cols: K M H S
[ 88 -62  14  37] -> k572
[-23  23  24 -62] -> k56
[ 88 -62 -13  13] -> k383
down: [-23  88] => K
succ: [-23] => [23]
succ: [24] => [-62]
succ: [23] => [24]

cols: D W N V
[-6 -6 -4 -5]  k231
[ 20  12   9 -11]  k723
[-2  1  3 -6]  k741
[-20  -3   0 -75]  k710
[-1 -2 -1  1]  k234
[-19 -21 -18 -10]  k943
[26 16 12 44]  k269
[-13 -21 -21   2]  k669
[21  7  3 52]  k874
[-19 -12  -3  -3]  k107
succ: [20] => [12]
down: [-11  -6 -75] => V
succ: [-18] => [-10]
succ: [-12] => [-3]
succ: [-4] => [-5]
succ: [-20] => [-3]
down: [  0  -1 -18  12] => N

cols: C F R U E P
[-21  -3  -6  -3 -15  -7] : k27
[-10 -23  12 -13  23 -11] : k983
[-4  0  1  1 -5 -1] : k917
[-25  -9  -2   1 -15  -6] : k61
[ 69  34 -13  17   2  29] : k279
[-17   1   2   4  -8  -2] : k995
[-11   2   8   7  -1   1] : k499
[ -5  -1 -10  -6 -11  -4] : k989
succ: [-23] => [12]
which: [ -5  -1 -10  -6 -11  -4] => k989
succ: [69] => [34]
down: [ -3 -23   0  -9  34   1] => F
succ: [8] => [7]
down: [12  1] => R

cols: G X Y B Z A T J Q L
[ 68 -16   4  -3 -14  29 -39  48 -34  10] : k901
[ 70   8 -14   4 -19  64 -34  68 -21  -7] : k130
[ 46 -15  -5   2  38  56  -8  51 -13   1] : k495
[ 22 -15  17  38  20 -24   7  23 -58  15] : k837
[ 50   5  11 -12  -7   1 -31  61 -28  -4] : k48
[ 48 -13   1  15 -18  29 -39  53 -31 -24] : k335
[  5 -32   8  25 -28   3  18  -2  -3 -16] : k684
[ 13 -15  18  20  51 -49   7  27 -47  11] : k224
[  7  15 -45  16  28 -57 -19   3 -81  10] : k767
[ -7  14   3   6 -25   5  31  -7 -43 -71] : k748
[ 65  18  15 -48  17 -47  -8 -31  26  63] : k751
[ 32 -11 -15 -13   9  -9 -69   7 -59 -21] : k326
down: [ 11   1   8  18 -45] => Y
succ: [70] => [8]

cols: giva suz Vul gimas nor
[-52 -25  34  48   5] = k515
[-35 -25 -14  22 -30] = k616
[ 12 -45  18  22  62] = k394
[ 23  61 -16 -13  95] = k183
[-34 -31  25  56  34] = k594
succ: [-34] => [-31]
succ: [-31] => [25]
succ: [-52] => [-25]
down: [ 48  22  22 -13] => gimas
down: [-52 -35] => giva
succ: [-13] => [95]
down: [  5 -30] => nor

cols: ruser kanas leb Mefin futi regim Kiveb Sezis
[-57  -3 -10  52  12 -32  59 -22]  k871
[-87  38  52  74  12  33 -30   2]  k413
[-87  38  52  74 -21  51  54 -29]  k145
succ: [-30] => [2]
down: [-32  33] => regim
succ: [-21] => [51]
succ: [-10] => [52]
succ: [33] => [-30]
down: [33 51] => regim
down: [ 59 -30] => Kiveb

cols: Beba pebog Banu feru Koz bag dunam Puni Nug losad
[-28  42  -5  18  21  11 -59 -25  36 -18] : k930
[ -3  47 -21   8 -13  -6 -23  -6  -1  -4] : k76
[  4  -7 -19  23 -16  12  11  -9   6 -36] : k596
[ 16 -32  -2  25 -33  -2  19 -22 -33   9] : k266
[-18  17  -2  10 -11  26 -41   9  17 -27] : k507
[ -7  37  29 -20 -18  84 -59  41 -41 -13] : k235
[-12  -3  -5   2 -12   4  -1  39 -10  -5] : k396
[-51 -14 -38 -20  20  28 -61 -44  41  -2] : k361
down: [ -5 -38] => Banu
succ: [-38] => [-20]
succ: [-22] => [-33]

